Below are the code and all the weights of a small trained network. Each question names an input and a class and asks about switching units off, where a switched-off unit gives its printed mean instead of its output.

import numpy as np


def w(rows, s, z=0):
    codes = np.array(rows[::2]) - 128.0
    scale = np.full(codes.shape[1], s)
    scale[-1] = z or s
    return codes * scale


def f(y):
    return np.maximum(y, 0)


def log_softmax(a):
    a = a - a.max(-1, keepdims=True)
    return a - np.log(np.exp(a).sum(-1, keepdims=True))


def net(x, mask):
    res = np.array(x, float).reshape(1, 6) / 4 @ E
    y = f(res @ A[0][:, :-1].T + A[0][:, -1])
    res = res + np.where(mask, y, B[0][:, -1]) @ B[0][:, :-1]
    return log_softmax(res[-1] @ U[:, :-1].T + U[:, -1])


A, B = {}, {}
E = w([
[128,128,128,126,127,126,130,129,127],'x0',
[134,209,86,82,172,98,239,70,121],'x1',
[129,128,127,129,128,131,126,128,130],'x2',
[94,84,130,112,254,146,117,175,128],'x3',
[127,127,130,127,127,127,130,130,130],'x4',
[198,95,223,155,168,111,115,37,129],'x5',
],0.009)
A[0] = w([
[149,135,137,134,43,125,120,86,130,159],'N0',
[126,101,149,137,145,129,119,143,121,107],'N1',
[109,127,123,133,131,140,126,155,125,74],'N2',
[135,164,124,111,198,116,171,92,135,1],'N3',
[137,126,163,139,145,129,143,73,132,104],'N4',
[132,112,130,128,141,124,112,132,132,121],'N5',
[124,167,115,112,63,107,179,112,132,136],'N6',
[123,126,115,138,122,122,135,125,126,104],'N7',
[110,110,131,138,91,126,104,141,135,114],'N8',
[143,141,122,126,116,117,129,115,121,98],'N9',
[127,85,165,132,157,136,111,156,135,120],'N10',
[126,155,120,100,181,107,183,93,126,97],'N11',
[154,133,174,141,129,123,148,65,134,19],'N12',
[111,120,100,134,117,141,106,135,126,142],'N13',
[111,134,97,116,222,129,133,164,145,1],'N14',
[105,131,125,111,165,132,153,152,115,34],'N15',
[157,121,165,139,9,115,116,78,129,36],'N16',
[120,76,142,147,45,131,82,181,134,55],'N17',
[110,122,117,108,161,140,136,147,138,105],'N18',
[122,182,66,112,90,124,172,130,121,120],'N19',
[136,108,149,136,117,127,114,122,137,93],'N20',
[149,126,156,125,127,117,137,75,127,42],'N21',
[107,124,111,126,117,131,136,159,123,165],'N22',
[124,137,134,142,80,138,99,166,151,83],'N23',
[98,129,95,119,120,137,123,182,128,112],'N24',
[138,77,175,141,160,123,101,139,116,117],'N25',
[136,80,164,128,154,143,118,119,127,107],'N26',
[119,108,146,137,169,121,115,118,136,73],'N27',
[85,122,79,108,116,135,117,235,130,37],'N28',
[130,104,132,148,94,135,80,155,144,193],'N29',
[103,182,96,116,92,131,154,127,116,140],'N30',
[132,125,135,113,132,131,114,128,139,129],'N31',
[120,152,121,128,113,129,160,137,131,145],'N32',
[104,126,112,121,111,135,146,182,127,180],'N33',
[142,114,140,126,147,129,115,130,124,115],'N34',
],0.014,0.008)
B[0] = w([
[141,149,57,119,156,108,153,204,85,251],'N0',
[138,120,157,130,133,138,120,96,150,169],'N1',
[120,117,132,122,163,147,139,133,130,147],'N2',
[128,105,151,146,238,167,187,173,97,195],'N3',
[115,139,85,127,141,124,142,207,112,187],'N4',
[125,128,161,129,131,132,117,118,125,155],'N5',
[112,138,151,119,61,134,83,60,167,237],'N6',
[131,134,160,116,126,133,112,130,110,132],'N7',
[129,137,93,120,124,108,114,160,118,182],'N8',
[106,123,122,117,116,127,99,132,133,145],'N9',
[132,116,175,123,145,142,134,58,148,210],'N10',
[137,133,76,135,171,105,144,220,84,230],'N11',
[128,145,57,104,61,106,119,181,109,175],'N12',
[129,130,112,131,146,104,132,151,116,176],'N13',
[147,157,52,116,51,96,126,200,102,199],'N14',
[120,129,78,121,86,117,103,162,125,157],'N15',
[128,98,157,151,252,146,188,172,110,242],'N16',
[138,159,50,104,42,102,123,170,105,241],'N17',
[127,126,101,140,124,111,141,165,104,177],'N18',
[126,111,165,124,54,140,90,43,166,246],'N19',
[113,124,158,121,137,155,110,121,141,157],'N20',
[126,135,76,117,79,115,119,176,106,162],'N21',
[136,143,111,119,100,123,120,165,111,196],'N22',
[127,142,87,121,83,111,126,154,125,183],'N23',
[131,131,119,123,180,122,163,166,102,205],'N24',
[117,118,182,139,133,151,127,53,160,224],'N25',
[129,129,183,137,138,140,115,86,162,195],'N26',
[117,102,178,129,140,149,111,107,150,164],'N27',
[129,113,170,154,251,151,171,154,101,236],'N28',
[121,122,130,138,209,134,165,161,112,255],'N29',
[133,127,168,135,68,128,86,71,154,227],'N30',
[110,126,119,154,124,137,133,120,137,143],'N31',
[132,116,136,128,93,121,100,120,143,183],'N32',
[142,135,75,119,90,105,136,153,121,225],'N33',
[122,136,151,139,137,132,122,100,134,158],'N34',
],0.021,0.0087)
U = w([
[140,182,47,102,69,76,114,168,114,226],'0',
[118,94,148,167,254,165,184,154,115,132],'1',
[105,116,194,135,96,166,68,7,221,1],'2',
],0.0078,0.0017)

Each question gives the input, the list of numbers given to net, and the class t.
The units are the neurons (one row each of A and B). Each row of codes is followed by its name. A weight is (code - 128) times the scale printed after its matrix; where a second scale follows, it is the last column's (A, B and U).
mask holds one flag per neuron, in row order. A switched-off neuron (its flag False) gives its mean, the last column of its row in B, instead of its output. The means were averaged over made-up inputs and are rounded, as every weight is.
A unit's drop is (log p(t) with every unit on - log p(t) with that unit switched off) / (log p(t) with every unit on - log p(t) with every unit switched off).
unit that matters most: the unit with the biggest drop
k most important neurons: the k neurons with the biggest drops, biggest first
drop when u is switched off: that unit's drop, to one decimal
input [-2,6,7,0,-5,2], class 0: most important neuron => (N16)
input [5,4,3,0,-1,6], class 0: 2 most important neurons => (N12 N16)
input [4,-7,-6,-5,-8,2], class 1: 2 most important neurons => (N16 N29)
input [7,-4,7,1,-2,-8], class 1: 4 most important neurons => (N28 N29 N24 N14)
input [-4,-2,-8,2,-4,-8], class 1: 2 most important neurons => (N28 N24)
input [1,8,-5,3,6,-1], class 0: 3 most important neurons => (N16 N28 N14)
input [-4,7,8,2,7,-1], class 0: 2 most important neurons => (N11 N16)
input [-2,3,1,8,2,-8], class 0: 4 most important neurons => (N14 N16 N33 N15)
input [5,-1,4,-7,4,3], class 1: 3 most important neurons => (N16 N14 N33)
input [3,5,-5,2,-2,0], class 0: 3 most important neurons => (N16 N28 N29)
input [8,-3,2,3,0,-8], class 1: 2 most important neurons => (N28 N24)
input [2,6,4,-5,-3,0], class 2: 2 most important neurons => (N19 N6)
input [-6,4,-3,7,6,0], class 0: 3 most important neurons => (N14 N16 N28)
input [-1,8,5,-4,-8,-1], class 2: unit that matters most => N19
input [-7,4,4,-4,7,7], class 0: drop when N12 is switched off => 2.9
input [-7,7,1,4,7,-1], class 0: drop when N14 is switched off => 0.3
input [-6,-3,-7,1,-7,2], class 2: drop when N28 is switched off => 0.2
